Below is a small trained network, with its code and all its weights. Each question gives an input and a target symbol and asks what happens when units are switched off, that is, made to give their printed mean instead of their output.

import numpy as np


def w(rows, s, z=0):
    codes = np.array(rows[::2]) - 128.0
    scale = np.full(codes.shape[1], s)
    scale[-1] = z or s
    return codes * scale


def norm(h):
    return h / np.sqrt((h * h).mean(-1, keepdims=True) + 1e-5)


def f(y):
    return y / 2 * (1 + np.tanh(0.7978845608 * (y + 0.044715 * y**3)))


def softmax(a):
    e = np.exp(a - a.max(-1, keepdims=True))
    return e / e.sum(-1, keepdims=True)


def log_softmax(a):
    a = a - a.max(-1, keepdims=True)
    return a - np.log(np.exp(a).sum(-1, keepdims=True))


def net(x, mask):
    ids = ['αβγθπψω'.index(c) for c in x.split()]
    T = len(ids)
    res = E[ids] + P[:T]
    u = 0
    for l in range(2):
        q, k, v = (norm(res) @ M[l].T for M in (Q, K, V))
        z = softmax(np.where(np.tri(T) > 0, q @ k.T / 2**0.5, -1e9)) @ v
        res = res + np.where(mask[u], z, O[l][:, -1]) @ O[l][:, :-1]
        u += 1
        y = f(norm(res) @ A[l][:, :-1].T + A[l][:, -1])
        res = res + np.where(mask[u : u + 8], y, B[l][:, -1]) @ B[l][:, :-1]
        u += 8
    return log_softmax(norm(res)[-1] @ U[:, :-1].T + U[:, -1])


Q, K, V, O, A, B = {}, {}, {}, {}, {}, {}
E = w([
[166,229,107,181,212,134,152,70,139,159],'α',
[170,118,147,225,148,114,162,160,104,160],'β',
[105,177,136,73,131,105,171,128,234,182],'γ',
[251,120,123,98,173,84,105,114,115,159],'θ',
[128,138,68,188,150,171,93,106,140,146],'π',
[197,84,109,123,65,142,211,125,167,90],'ψ',
[145,128,137,192,97,99,123,90,142,119],'ω',
],0.023)
P = w([
[68,206,103,53,116,33,55,165,169,144],'0',
[128,99,254,43,172,113,225,185,128,116],'1',
[119,107,210,103,148,177,163,133,153,152],'2',
[130,86,149,134,137,166,187,120,131,143],'3',
[135,90,124,144,125,171,189,118,130,145],'4',
[151,94,128,154,132,185,165,109,142,145],'5',
[132,78,126,162,136,179,172,105,143,152],'6',
[143,79,103,171,133,166,183,99,131,130],'7',
[155,83,99,171,128,166,176,102,133,127],'8',
[144,85,93,167,133,150,184,96,127,115],'9',
],0.0093)
Q[0] = w([
[166,134,112,140,133,125,153,115,141,154],'L0H1',
[1,130,152,50,53,128,49,203,32,27],'L0H1',
],0.068)
K[0] = w([
[120,157,117,101,112,96,91,126,138,150],'L0H1',
[121,88,193,145,137,254,200,107,168,102],'L0H1',
],0.039)
V[0] = w([
[127,127,152,136,192,144,99,171,94,153],'L0H1',
[76,130,169,112,151,111,5,98,124,115],'L0H1',
],0.024)
O[0] = w([
[81,79,107,150,157,109,144,29,140,199,176],'L0H1',
[96,77,167,212,222,76,151,116,195,2,254],'L0H1',
],0.0084,0.0076)
A[0] = w([
[52,146,167,194,16,38,50,79,99,114,163],'L0N1',
[105,104,120,98,123,149,166,88,60,198,137],'L0N2',
[205,77,158,67,175,87,72,126,96,118,140],'L0N3',
[77,81,65,164,118,132,124,98,92,96,134],'L0N4',
[124,146,147,121,214,176,126,100,80,152,97],'L0N5',
[92,70,221,11,204,150,129,114,7,74,3],'L0N6',
[235,73,121,151,135,162,110,128,33,89,99],'L0N7',
[61,123,148,175,122,118,136,205,142,195,129],'L0N8',
],0.015,0.0051)
B[0] = w([
[161,168,100,171,182,166,144,165,206,129,138],'L0N1',
[185,87,136,94,218,140,127,151,142,137,165],'L0N2',
[179,108,115,61,184,139,85,109,101,179,210],'L0N3',
[108,94,194,99,110,150,114,109,159,130,174],'L0N4',
[141,159,115,172,104,112,172,75,141,120,255],'L0N5',
[96,161,163,99,97,248,69,98,84,198,131],'L0N6',
[95,80,147,147,105,126,144,100,200,152,202],'L0N7',
[94,92,146,130,119,115,124,134,142,179,140],'L0N8',
],0.018,0.0082)
Q[1] = w([
[143,132,195,130,151,185,253,118,212,158],'L1H1',
[49,156,81,165,73,117,97,178,66,100],'L1H1',
],0.052)
K[1] = w([
[214,67,48,109,128,18,33,54,176,174],'L1H1',
[153,125,232,91,208,182,253,83,154,174],'L1H1',
],0.032)
V[1] = w([
[129,150,29,243,146,174,153,87,113,188],'L1H1',
[226,146,96,114,118,146,94,109,6,58],'L1H1',
],0.02)
O[1] = w([
[204,180,249,120,65,73,79,77,183,110,245],'L1H1',
[156,108,46,210,93,141,118,113,137,84,90],'L1H1',
],0.011)
A[1] = w([
[15,146,31,69,153,207,159,55,191,182,126],'L1N1',
[111,64,33,106,40,212,95,65,186,100,181],'L1N2',
[207,100,101,177,80,200,144,196,38,180,149],'L1N3',
[69,72,51,174,90,81,53,191,244,184,84],'L1N4',
[73,86,108,226,137,222,7,62,123,194,96],'L1N5',
[194,130,127,164,174,151,97,230,171,69,2],'L1N6',
[141,143,187,135,3,101,68,137,241,156,161],'L1N7',
[39,140,49,187,97,121,90,148,53,77,108],'L1N8',
],0.017,0.0051)
B[1] = w([
[135,164,56,133,6,12,84,141,99,137,191],'L1N1',
[114,164,140,47,131,234,139,113,119,75,188],'L1N2',
[94,35,160,126,163,155,216,84,167,41,154],'L1N3',
[102,87,158,80,157,106,164,198,85,166,161],'L1N4',
[114,203,249,150,119,112,36,124,159,109,173],'L1N5',
[206,151,106,152,82,166,79,207,128,156,147],'L1N6',
[145,131,44,215,122,122,175,88,46,119,251],'L1N7',
[143,156,207,123,120,111,90,6,156,163,151],'L1N8',
],0.018,0.017)
U = w([
[131,152,85,245,111,87,150,43,130,99,137],'α',
[3,48,240,185,241,59,139,147,122,63,26],'β',
[54,137,91,80,77,52,146,192,97,163,157],'γ',
[200,108,149,35,200,162,64,75,87,225,177],'θ',
[45,168,195,94,67,158,4,90,143,68,8],'π',
[86,87,97,81,118,224,195,108,137,63,184],'ψ',
[179,150,152,179,134,165,91,245,165,96,85],'ω',
],0.0069,0.0015)

Each question gives the input, a string of symbols that net reads in full, and the target symbol t.
The units are the heads (2 rows each of Q, K, V and O) and the neurons (one row each of A and B). Each row of codes is followed by its name. A weight is (code - 128) times the scale printed after its matrix; where a second scale follows, it is the last column's (O, A, B and U).
mask holds one flag per unit, layer by layer, with each layer's heads first. A switched-off unit (its flag False) gives its mean, the last column of its rows in O or B, instead of its output. The means were averaged over made-up inputs and are rounded, as every weight is.
A unit's drop is (log p(t) with every unit on - log p(t) with that unit switched off) / (log p(t) with every unit on - log p(t) with every unit switched off).
The circuit of an input: a set's keep is (log p(t) with only the set's units on - log p(t) with every unit switched off) / (log p(t) with every unit on - log p(t) with every unit switched off). Starting from the 12 units with the biggest drops (on a tie, the unit counted first), units are removed one at a time, each time the one whose removal leaves the highest keep (on an exact tie, the one counted first), for as long as the keep stays at least 0.8.
circuit, biggest first: the units of the circuit, biggest drop first
unit that matters most: the unit with the biggest drop
top k neurons: the k neurons with the biggest drops, biggest first
top k neurons in layer l: the k neurons of layer l with the biggest drops, biggest first
input γ γ θ γ ψ ω γ π, target π: unit that matters most -> L0N3
input ω θ α α α π θ, target ω: circuit, biggest first -> (L0H1 L1N6)
input ψ α β θ β ψ α α θ, target ψ: circuit, biggest first -> (L0H1 L1H1 L1N3)
input θ α α γ ψ θ β, target π: circuit, biggest first -> (L1H1 L1N5 L1N7)
input θ α θ ψ γ γ ω, target π: circuit, biggest first -> (L1H1 L1N5)
input β α β α θ ω, target ω: circuit, biggest first -> (L0N1 L1N6)
input θ γ θ, target π: circuit, biggest first -> (L1H1 L1N5 L0N6)
input α α ω π ψ α β ψ α θ, target θ: top 3 neurons -> (L0N3 L1N1 L1N3)
input θ α ψ θ α α, target π: circuit, biggest first -> (L1H1 L1N7 L1N5)
input α θ α ψ α α ψ, target ψ: circuit, biggest first -> (L0N3 L1N2 L1H1)
input γ ψ π, target γ: circuit, biggest first -> (L1H1 L1N1)
input π γ ψ, target β: circuit, biggest first -> (L1H1 L0H1)
input γ θ α θ ω, target γ: circuit, biggest first -> (L0H1 L1H1 L1N1 L0N5)
input ω α β, target ω: unit that matters most -> L0H1
input β α α ψ, target θ: circuit, biggest first -> (L0H1 L0N2)
input θ θ θ ψ θ θ θ γ, target π: top 3 neurons in layer 1 -> (L1N5 L1N2 L1N8)
input β θ α β β ψ, target ψ: top 2 neurons -> (L0N3 L1N3)
input ψ α θ, target θ: top 2 neurons in layer 0 -> (L0N3 L0N2)
input ω θ α π β α β, target β: top 3 neurons in layer 1 -> (L1N8 L1N4 L1N7)
input π γ θ θ α α θ α α θ, target β: unit that matters most -> L0H1
input θ θ ω γ α θ θ α α γ, target π: top 4 neurons in layer 0 -> (L0N3 L0N7 L0N2 L0N1)
input α θ ω, target ω: top 2 neurons -> (L0N1 L0N3)
input γ θ ψ α ψ β, target β: top 2 neurons -> (L0N3 L1N4)
